Below are the code and all the weights of a small trained network. Each question names an input and a class and asks about switching units off, where a switched-off unit gives its printed mean instead of its output.

import numpy as np


def w(rows, s, z=0):
    codes = np.array(rows[::2]) - 128.0
    scale = np.full(codes.shape[1], s)
    scale[-1] = z or s
    return codes * scale


def f(y):
    return y / 2 * (1 + np.tanh(0.7978845608 * (y + 0.044715 * y**3)))


def log_softmax(a):
    a = a - a.max(-1, keepdims=True)
    return a - np.log(np.exp(a).sum(-1, keepdims=True))


def net(x, mask):
    res = np.array(x, float).reshape(1, 3) / 4 @ E
    y = f(res @ A[0][:, :-1].T + A[0][:, -1])
    res = res + np.where(mask, y, B[0][:, -1]) @ B[0][:, :-1]
    return log_softmax(res[-1] @ U[:, :-1].T + U[:, -1])


A, B = {}, {}
E = w([
[142,125,1,63,41],'x0',
[205,53,143,116,190],'x1',
[191,186,152,52,210],'x2',
],0.013)
A[0] = w([
[92,188,132,137,104,112],'neuron 1',
[128,8,136,143,107,254],'neuron 2',
[105,105,61,147,40,103],'neuron 3',
[136,236,106,130,130,129],'neuron 4',
[129,173,199,169,144,94],'neuron 5',
[179,81,162,77,195,174],'neuron 6',
[151,128,139,128,197,121],'neuron 7',
[141,214,92,119,127,13],'neuron 8',
[82,160,76,152,70,114],'neuron 9',
[132,182,168,115,127,48],'neuron 10',
[90,45,181,170,144,161],'neuron 11',
],0.017,0.0053)
B[0] = w([
[122,134,168,83,94,183],'neuron 1',
[181,161,101,190,104,221],'neuron 2',
[163,253,111,119,129,252],'neuron 3',
[157,74,143,127,208,190],'neuron 4',
[70,176,181,137,104,207],'neuron 5',
[111,197,69,107,139,244],'neuron 6',
[111,131,106,85,199,200],'neuron 7',
[141,95,154,203,160,169],'neuron 8',
[145,164,114,80,75,229],'neuron 9',
[127,121,160,135,179,162],'neuron 10',
[121,129,167,201,88,215],'neuron 11',
],0.014,0.018)
U = w([
[181,3,191,103,145,56],'0',
[49,141,160,111,55,25],'1',
[63,78,103,106,107,3],'2',
[83,156,198,48,165,190],'3',
[117,25,83,108,183,69],'4',
[132,136,187,233,131,246],'5',
[173,184,25,47,129,186],'6',
],0.013,0.005)

Each question gives the input, the list of numbers given to net, and the class t.
The units are the neurons (one row each of A and B). Each row of codes is followed by its name. A weight is (code - 128) times the scale printed after its matrix; where a second scale follows, it is the last column's (A, B and U).
mask holds one flag per neuron, in row order. A switched-off neuron (its flag False) gives its mean, the last column of its row in B, instead of its output. The means were averaged over made-up inputs and are rounded, as every weight is.
A unit's drop is (log p(t) with every unit on - log p(t) with that unit switched off) / (log p(t) with every unit on - log p(t) with every unit switched off).
The circuit of an input: a set's keep is (log p(t) with only the set's units on - log p(t) with every unit switched off) / (log p(t) with every unit on - log p(t) with every unit switched off). Starting from all 11 units, units are removed one at a time, each time the one whose removal leaves the highest keep (on an exact tie, the one counted first), for as long as the keep stays at least 0.8.
circuit, biggest first: the units of the circuit, biggest drop first
k most important neurons: the k neurons with the biggest drops, biggest first
drop of u: that unit's drop, to one decimal
input [-6,-5,2], class 3: circuit, biggest first : neuron 2
input [-2,-2,-3], class 1: circuit, biggest first : neuron 4; neuron 3
input [-2,-8,-7], class 6: 4 most important neurons : neuron 3; neuron 9; neuron 5; neuron 8
input [-2,2,0], class 5: 2 most important neurons : neuron 3; neuron 9
input [-4,-8,6], class 3: 4 most important neurons : neuron 2; neuron 11; neuron 5; neuron 1
input [2,-7,3], class 3: 2 most important neurons : neuron 6; neuron 2
input [-1,-8,-5], class 6: 2 most important neurons : neuron 3; neuron 9
input [-1,-1,-1], class 1: 3 most important neurons : neuron 8; neuron 4; neuron 2
input [-1,-2,2], class 3: 2 most important neurons : neuron 2; neuron 11
input [-4,-5,-7], class 1: 4 most important neurons : neuron 9; neuron 1; neuron 4; neuron 8
input [-8,-7,2], class 3: 2 most important neurons : neuron 2; neuron 1
input [-8,-7,-6], class 1: 2 most important neurons : neuron 1; neuron 5
input [-3,-8,6], class 3: 2 most important neurons : neuron 2; neuron 11
input [1,-5,-8], class 6: circuit, biggest first : neuron 3
input [4,-6,5], class 3: drop of neuron 6 : 0.3
input [3,-4,5], class 0: drop of neuron 6 : 0.1
input [5,-6,6], class 3: drop of neuron 5 : -0.1
